Below are the code and all the weights of a small trained network. Each question names an input and a target symbol and asks about switching units off, where a switched-off unit gives its printed mean instead of its output.

import numpy as np


def w(rows, s, z=0):
    codes = np.array(rows[::2]) - 128.0
    scale = np.full(codes.shape[1], s)
    scale[-1] = z or s
    return codes * scale


def norm(h):
    return h / np.sqrt((h * h).mean(-1, keepdims=True) + 1e-5)


def f(y):
    return y / 2 * (1 + np.tanh(0.7978845608 * (y + 0.044715 * y**3)))


def softmax(a):
    e = np.exp(a - a.max(-1, keepdims=True))
    return e / e.sum(-1, keepdims=True)


def log_softmax(a):
    a = a - a.max(-1, keepdims=True)
    return a - np.log(np.exp(a).sum(-1, keepdims=True))


def net(x, mask):
    ids = ['ΠΣΦΨαγζημξ'.index(c) for c in x.split()]
    T = len(ids)
    res = E[ids] + P[:T]
    u = 0
    for l in range(2):
        r = norm(res)
        for j in range(3):
            rows = slice(2 * j, 2 * j + 2)
            q, k, v = (r @ M[l][rows].T for M in (Q, K, V))
            z = softmax(np.where(np.tri(T) > 0, q @ k.T / 2**0.5, -1e9)) @ v
            o = O[l][rows]
            res = res + np.where(mask[u + j], z, o[:, -1]) @ o[:, :-1]
        u += 3
        y = f(norm(res) @ A[l][:, :-1].T + A[l][:, -1])
        res = res + np.where(mask[u : u + 8], y, B[l][:, -1]) @ B[l][:, :-1]
        u += 8
    return log_softmax(norm(res)[-1] @ U[:, :-1].T + U[:, -1])


Q, K, V, O, A, B = {}, {}, {}, {}, {}, {}
E = w([
[125,155,122,105,104,75,147],'Π',
[112,167,80,84,121,82,80],'Σ',
[116,131,128,104,95,87,163],'Φ',
[122,109,141,94,93,94,151],'Ψ',
[120,146,119,103,106,84,132],'α',
[130,167,149,134,136,69,181],'γ',
[251,80,57,103,139,177,154],'ζ',
[134,107,182,136,152,92,192],'η',
[99,186,91,115,116,79,151],'μ',
[135,113,128,91,154,99,69],'ξ',
],0.021)
P = w([
[152,166,161,174,10,247,58],'0',
[118,127,104,166,50,170,57],'1',
[192,111,116,171,82,87,104],'2',
[201,111,111,167,69,79,137],'3',
[137,187,218,90,60,247,57],'4',
[180,163,170,107,21,205,135],'5',
[182,124,121,127,27,157,166],'6',
[140,58,98,108,171,27,112],'7',
[168,71,68,78,147,40,173],'8',
[172,88,65,75,121,61,196],'9',
[165,184,204,37,77,203,115],'10',
[178,147,134,72,94,137,160],'11',
[181,109,86,77,119,103,178],'12',
[167,54,73,64,172,2,136],'13',
],0.0093)
Q[0] = w([
[45,130,104,110,129,197,186],'L0H0',
[35,115,110,232,161,201,96],'L0H0',
[78,139,124,61,91,19,179],'L0H1',
[2,137,165,240,128,210,123],'L0H1',
[74,135,119,75,211,74,142],'L0H2',
[239,172,114,29,179,217,174],'L0H2',
],0.0078)
K[0] = w([
[93,136,152,100,128,93,111],'L0H0',
[84,121,159,183,97,99,103],'L0H0',
[148,141,104,96,105,133,229],'L0H1',
[135,122,98,254,46,159,161],'L0H1',
[163,121,83,156,119,175,154],'L0H2',
[156,105,99,98,150,67,155],'L0H2',
],0.0081)
V[0] = w([
[1,150,233,103,146,38,60],'L0H0',
[30,122,178,86,120,91,135],'L0H0',
[2,124,163,142,100,104,143],'L0H1',
[75,107,93,223,86,162,149],'L0H1',
[147,128,152,181,96,101,90],'L0H2',
[16,143,206,217,93,147,47],'L0H2',
],0.0086)
O[0] = w([
[139,129,176,137,156,87,68,72],'L0H0',
[180,124,148,162,146,86,96,148],'L0H0',
[164,164,166,134,132,108,85,157],'L0H1',
[195,146,108,7,133,136,162,4],'L0H1',
[90,115,151,112,159,149,97,209],'L0H2',
[100,122,133,104,170,87,112,42],'L0H2',
],0.013,0.0042)
A[0] = w([
[135,95,134,142,184,107,131,134],'L0N0',
[95,168,117,124,197,176,132,15],'L0N1',
[135,120,74,104,153,171,53,172],'L0N2',
[131,142,96,100,72,126,108,65],'L0N3',
[130,125,83,168,163,154,34,26],'L0N4',
[125,146,75,163,113,137,91,139],'L0N5',
[117,162,113,169,116,246,152,2],'L0N6',
[172,127,86,101,107,175,139,51],'L0N7',
],0.012,0.0044)
B[0] = w([
[130,156,102,49,120,133,127,217],'L0N0',
[116,178,132,132,1,25,150,82],'L0N1',
[97,95,114,120,176,179,129,156],'L0N2',
[139,147,160,199,112,106,137,205],'L0N3',
[197,170,171,97,88,92,214,148],'L0N4',
[130,74,202,159,114,115,180,177],'L0N5',
[81,66,73,119,164,52,167,254],'L0N6',
[154,151,72,130,137,150,90,162],'L0N7',
],0.0099,0.0018)
Q[1] = w([
[106,145,147,168,80,151,202],'L1H0',
[182,132,145,195,119,233,97],'L1H0',
[104,130,126,91,121,128,86],'L1H1',
[153,68,76,176,138,126,111],'L1H1',
[81,171,185,58,194,131,9],'L1H2',
[128,54,41,79,194,10,129],'L1H2',
],0.015)
K[1] = w([
[108,64,103,144,133,103,155],'L1H0',
[123,133,158,93,166,50,114],'L1H0',
[154,130,136,119,127,152,98],'L1H1',
[106,132,157,145,89,150,157],'L1H1',
[147,158,125,71,171,187,34],'L1H2',
[138,180,175,169,57,255,150],'L1H2',
],0.019)
V[1] = w([
[44,142,205,138,122,105,126],'L1H0',
[95,81,81,187,172,124,82],'L1H0',
[90,94,100,149,112,117,253],'L1H1',
[163,119,147,151,105,96,123],'L1H1',
[138,34,120,117,67,149,56],'L1H2',
[158,58,216,80,162,147,198],'L1H2',
],0.013)
O[1] = w([
[91,72,183,79,120,158,130,254],'L1H0',
[89,75,83,121,180,100,118,33],'L1H0',
[135,114,165,105,96,147,88,61],'L1H1',
[95,176,111,78,157,175,179,212],'L1H1',
[179,6,127,181,116,159,222,151],'L1H2',
[94,180,127,252,152,227,59,184],'L1H2',
],0.016,0.0076)
A[1] = w([
[157,175,159,15,186,109,28,70],'L1N0',
[244,55,139,225,177,240,164,114],'L1N1',
[138,102,129,47,122,182,175,123],'L1N2',
[169,58,177,220,60,111,159,1],'L1N3',
[249,93,171,163,118,136,185,48],'L1N4',
[206,134,103,11,123,35,137,20],'L1N5',
[151,209,89,210,143,207,63,81],'L1N6',
[91,208,156,131,150,144,174,111],'L1N7',
],0.011,0.0059)
B[1] = w([
[120,194,46,173,50,84,88,161],'L1N0',
[76,129,45,105,34,95,40,250],'L1N1',
[148,165,125,157,123,144,158,186],'L1N2',
[112,114,159,181,84,105,108,185],'L1N3',
[182,116,199,132,71,81,171,191],'L1N4',
[192,3,61,101,171,138,67,144],'L1N5',
[241,84,101,193,139,198,108,163],'L1N6',
[93,105,145,137,117,161,135,177],'L1N7',
],0.013,0.012)
U = w([
[157,98,153,64,150,119,155,205],'Π',
[22,129,191,74,123,185,163,68],'Σ',
[196,197,188,132,111,105,211,133],'Φ',
[135,99,160,184,13,57,151,40],'Ψ',
[120,101,151,142,173,70,171,249],'α',
[68,227,138,56,67,126,71,49],'γ',
[96,159,20,127,109,155,214,51],'ζ',
[190,150,122,155,143,179,107,252],'η',
[208,142,77,79,128,58,86,202],'μ',
[1,55,96,148,164,105,83,119],'ξ',
],0.0094,0.0046)

Each question gives the input, a string of symbols that net reads in full, and the target symbol t.
The units are the heads (2 rows each of Q, K, V and O) and the neurons (one row each of A and B). Each row of codes is followed by its name. A weight is (code - 128) times the scale printed after its matrix; where a second scale follows, it is the last column's (O, A, B and U).
mask holds one flag per unit, layer by layer, with each layer's heads first. A switched-off unit (its flag False) gives its mean, the last column of its rows in O or B, instead of its output. The means were averaged over made-up inputs and are rounded, as every weight is.
A unit's drop is (log p(t) with every unit on - log p(t) with that unit switched off) / (log p(t) with every unit on - log p(t) with every unit switched off).
The circuit of an input: a set's keep is (log p(t) with only the set's units on - log p(t) with every unit switched off) / (log p(t) with every unit on - log p(t) with every unit switched off). Starting from the 12 units with the biggest drops (on a tie, the unit counted first), units are removed one at a time, each time the one whose removal leaves the highest keep (on an exact tie, the one counted first), for as long as the keep stays at least 0.8.
units of the circuit, in order: the units of the circuit, biggest drop first
most important unit: the unit with the biggest drop
k most important neurons: the k neurons with the biggest drops, biggest first
k most important neurons of layer l: the k neurons of layer l with the biggest drops, biggest first
heads that matter: for each layer, one digit per head in row order, 1 if its drop is at least 0.15 and else 0, layers parted by /
input Π Π η, target Π: heads that matter : 000 / 001
input Ψ Φ Ψ Π Ψ μ γ ζ γ, target ζ: units of the circuit, in order : (L0H0)
input η Ψ Ψ α ξ γ Ψ Σ η Π Ψ Ψ Ψ, target Π: heads that matter : 101 / 001
input η Σ Π ζ Φ, target ζ: units of the circuit, in order : (L0H0 L0N6 L1H0)
input Σ Ψ Ψ, target Σ: 4 most important neurons of layer 0 : (L0N5 L0N4 L0N2 L0N3)
input Ψ Σ Π α Σ Ψ Π Ψ μ γ μ Ψ ξ, target γ: units of the circuit, in order : (L0H2 L0N6 L1H2 L0N4)
input η γ Ψ Ψ η, target γ: heads that matter : 011 / 001
input Φ γ η Ψ γ γ Π μ, target γ: units of the circuit, in order : (L0H2 L1H2)
input ξ γ Ψ Π μ Ψ μ, target Π: units of the circuit, in order : (L1H2 L1N5 L1N1)
input Ψ Ψ η Ψ Σ η, target η: 2 most important neurons : (L1N6 L0N0)
input Π Ψ γ Σ Ψ μ, target γ: 3 most important neurons : (L0N4 L0N5 L0N3)
input η η Ψ Σ γ Σ μ, target Σ: 2 most important neurons : (L0N5 L0N4)
input Φ γ η Σ, target Φ: 2 most important neurons : (L1N1 L0N3)
input ζ Φ η Ψ Σ, target η: most important unit : L1H0
input ξ Ψ Ψ Ψ, target ξ: 2 most important neurons : (L0N4 L0N2)
input η Ψ Ψ Ψ η η Ψ Ψ Σ γ μ, target Ψ: 2 most important neurons : (L0N5 L0N4)
input Ψ Ψ Π Ψ γ Π ξ Σ Ψ Ψ, target ξ: units of the circuit, in order : (L0H1 L1H0)
input Φ η γ Ψ Σ Ψ γ Ψ Ψ α Σ Ψ Ψ Π, target Σ: 2 most important neurons of layer 1 : (L1N1 L1N4)
input η γ ξ, target η: units of the circuit, in order : (L1H2 L1N6)
input η γ Φ γ, target η: heads that matter : 011 / 001
input Ψ γ γ γ Φ, target γ: units of the circuit, in order : (L1H2)
input η μ Ψ γ η, target μ: units of the circuit, in order : (L1H2 L0H1 L0H0 L1N5)
input Ψ η Ψ ξ ξ η γ γ Σ γ μ η, target Σ: 4 most important neurons : (L0N5 L0N4 L0N6 L0N2)
input ξ Σ γ ξ Ψ Ψ γ Ψ γ ξ ξ, target Ψ: heads that matter : 110 / 001
input γ Ψ ζ, target ζ: 2 most important neurons : (L0N7 L0N6)
input Ψ Σ Φ Ψ γ μ Ψ Ψ Π μ Π Ψ Σ, target μ: heads that matter : 101 / 001
input Ψ γ Ψ Σ Ψ Σ Ψ η Ψ Ψ ξ, target η: heads that matter : 100 / 001
input Ψ Π Ψ Ψ Ψ Ψ γ Ψ Σ, target Ψ: heads that matter : 101 / 001
